Below is a small trained network, with its code and all its weights. Each question gives an input and a class and asks what happens when units are switched off, that is, made to give their printed mean instead of their output.

import numpy as np


def w(rows, s, z=0):
    codes = np.array(rows[::2]) - 128.0
    scale = np.full(codes.shape[1], s)
    scale[-1] = z or s
    return codes * scale


def f(y):
    return y / 2 * (1 + np.tanh(0.7978845608 * (y + 0.044715 * y**3)))


def log_softmax(a):
    a = a - a.max(-1, keepdims=True)
    return a - np.log(np.exp(a).sum(-1, keepdims=True))


def net(x, mask):
    res = np.array(x, float).reshape(1, 7) / 4 @ E
    y = f(res @ A[0][:, :-1].T + A[0][:, -1])
    res = res + np.where(mask, y, B[0][:, -1]) @ B[0][:, :-1]
    return log_softmax(res[-1] @ U[:, :-1].T + U[:, -1])


A, B = {}, {}
E = w([
[200,168,78,206,147,149],'x0',
[112,69,76,237,156,145],'x1',
[78,176,116,27,237,88],'x2',
[57,208,141,143,59,80],'x3',
[111,150,63,127,186,98],'x4',
[189,110,1,75,108,70],'x5',
[56,65,25,27,121,229],'x6',
],0.0067)
A[0] = w([
[141,138,136,138,121,169,35],'neuron 1',
[66,102,191,217,6,170,164],'neuron 2',
[108,111,171,102,112,69,183],'neuron 3',
[236,36,105,74,105,60,250],'neuron 4',
[209,126,213,140,154,91,57],'neuron 5',
[79,187,109,66,44,61,157],'neuron 6',
[103,178,104,109,83,128,143],'neuron 7',
[52,129,156,128,130,133,4],'neuron 8',
[40,107,198,93,70,94,158],'neuron 9',
[95,94,134,142,107,92,76],'neuron 10',
[101,47,77,141,199,82,222],'neuron 11',
[141,63,115,159,165,128,78],'neuron 12',
[65,70,190,140,99,104,70],'neuron 13',
[141,169,117,84,70,109,198],'neuron 14',
[97,114,135,179,95,172,70],'neuron 15',
[74,107,187,90,95,117,207],'neuron 16',
[141,113,106,84,152,143,68],'neuron 17',
[85,106,77,123,112,127,21],'neuron 18',
[112,110,146,152,186,95,99],'neuron 19',
[157,115,146,133,183,148,69],'neuron 20',
[135,147,126,132,128,183,191],'neuron 21',
[112,137,134,71,111,76,172],'neuron 22',
[143,37,82,14,126,184,147],'neuron 23',
[138,37,86,21,126,173,150],'neuron 24',
[168,141,110,123,195,118,98],'neuron 25',
[164,142,136,134,135,137,61],'neuron 26',
[122,138,124,167,131,152,73],'neuron 27',
[160,202,129,75,77,166,101],'neuron 28',
],0.014,0.0024)
B[0] = w([
[125,124,109,133,117,108,135],'neuron 1',
[125,58,140,226,188,102,254],'neuron 2',
[120,166,129,154,101,147,164],'neuron 3',
[145,112,111,84,5,149,210],'neuron 4',
[146,187,128,152,172,75,194],'neuron 5',
[122,218,140,147,93,171,204],'neuron 6',
[141,156,146,146,127,134,158],'neuron 7',
[137,141,122,115,93,149,152],'neuron 8',
[115,159,111,107,64,179,194],'neuron 9',
[121,122,128,132,131,143,136],'neuron 10',
[110,108,138,167,116,171,197],'neuron 11',
[109,120,138,153,85,139,159],'neuron 12',
[119,123,125,178,101,156,167],'neuron 13',
[107,172,135,139,113,138,171],'neuron 14',
[145,79,112,134,130,118,171],'neuron 15',
[121,153,126,113,79,155,178],'neuron 16',
[110,105,125,121,158,113,159],'neuron 17',
[115,140,164,133,143,139,162],'neuron 18',
[115,125,135,139,153,156,144],'neuron 19',
[126,168,109,140,126,130,141],'neuron 20',
[125,109,126,114,116,114,149],'neuron 21',
[153,141,127,144,92,140,171],'neuron 22',
[86,75,132,108,173,180,245],'neuron 23',
[97,79,113,112,171,173,238],'neuron 24',
[106,131,142,124,141,133,155],'neuron 25',
[136,123,143,101,120,108,135],'neuron 26',
[134,100,140,111,125,124,143],'neuron 27',
[109,120,118,153,140,147,166],'neuron 28',
],0.027,0.014)
U = w([
[135,187,162,78,255,108,5],'0',
[228,40,146,180,146,54,53],'1',
[55,39,127,149,127,248,197],'2',
[126,200,188,187,139,170,237],'3',
[168,213,118,39,65,178,127],'4',
],0.0081,0.0022)

Each question gives the input, the list of numbers given to net, and the class t.
The units are the neurons (one row each of A and B). Each row of codes is followed by its name. A weight is (code - 128) times the scale printed after its matrix; where a second scale follows, it is the last column's (A, B and U).
mask holds one flag per neuron, in row order. A switched-off neuron (its flag False) gives its mean, the last column of its row in B, instead of its output. The means were averaged over made-up inputs and are rounded, as every weight is.
A unit's drop is (log p(t) with every unit on - log p(t) with that unit switched off) / (log p(t) with every unit on - log p(t) with every unit switched off).
The circuit of an input: a set's keep is (log p(t) with only the set's units on - log p(t) with every unit switched off) / (log p(t) with every unit on - log p(t) with every unit switched off). Starting from the 12 units with the biggest drops (on a tie, the unit counted first), units are removed one at a time, each time the one whose removal leaves the highest keep (on an exact tie, the one counted first), for as long as the keep stays at least 0.8.
units of the circuit, in order: the units of the circuit, biggest drop first
most important unit: the unit with the biggest drop
k most important neurons: the k neurons with the biggest drops, biggest first
drop of u: that unit's drop, to one decimal
input [-5,3,-6,1,-2,-4,-1], class 1: units of the circuit, in order -> neuron 2; neuron 23
input [3,-6,6,-3,3,-1,-3], class 3: units of the circuit, in order -> neuron 23
input [4,-4,-3,-4,-6,5,-5], class 4: units of the circuit, in order -> neuron 2; neuron 4
input [0,-2,-8,1,7,3,-1], class 4: 4 most important neurons -> neuron 23; neuron 2; neuron 24; neuron 4
input [-8,6,5,8,3,0,-7], class 3: 3 most important neurons -> neuron 4; neuron 13; neuron 19
input [-6,-1,-6,0,7,-3,-8], class 3: 2 most important neurons -> neuron 3; neuron 9
input [-4,-7,0,6,-2,-2,-3], class 3: 2 most important neurons -> neuron 4; neuron 2
input [5,8,-7,5,3,8,-1], class 1: 2 most important neurons -> neuron 23; neuron 24
input [2,-8,-8,7,-6,-6,-1], class 3: 4 most important neurons -> neuron 23; neuron 24; neuron 5; neuron 6
input [-1,-8,-6,5,-5,-6,3], class 3: 2 most important neurons -> neuron 23; neuron 24
input [5,1,2,-7,-2,2,-3], class 4: 2 most important neurons -> neuron 2; neuron 4
input [0,-3,0,-8,8,0,-5], class 3: drop of neuron 14 -> 0.0
input [0,-6,4,-1,2,-8,1], class 4: drop of neuron 2 -> 0.1
input [-4,8,5,4,6,5,-3], class 3: drop of neuron 15 -> 0.1
input [-6,5,1,-6,-4,-2,-7], class 3: most important unit -> neuron 5
input [2,-5,2,7,8,-2,-1], class 4: drop of neuron 2 -> 0.5
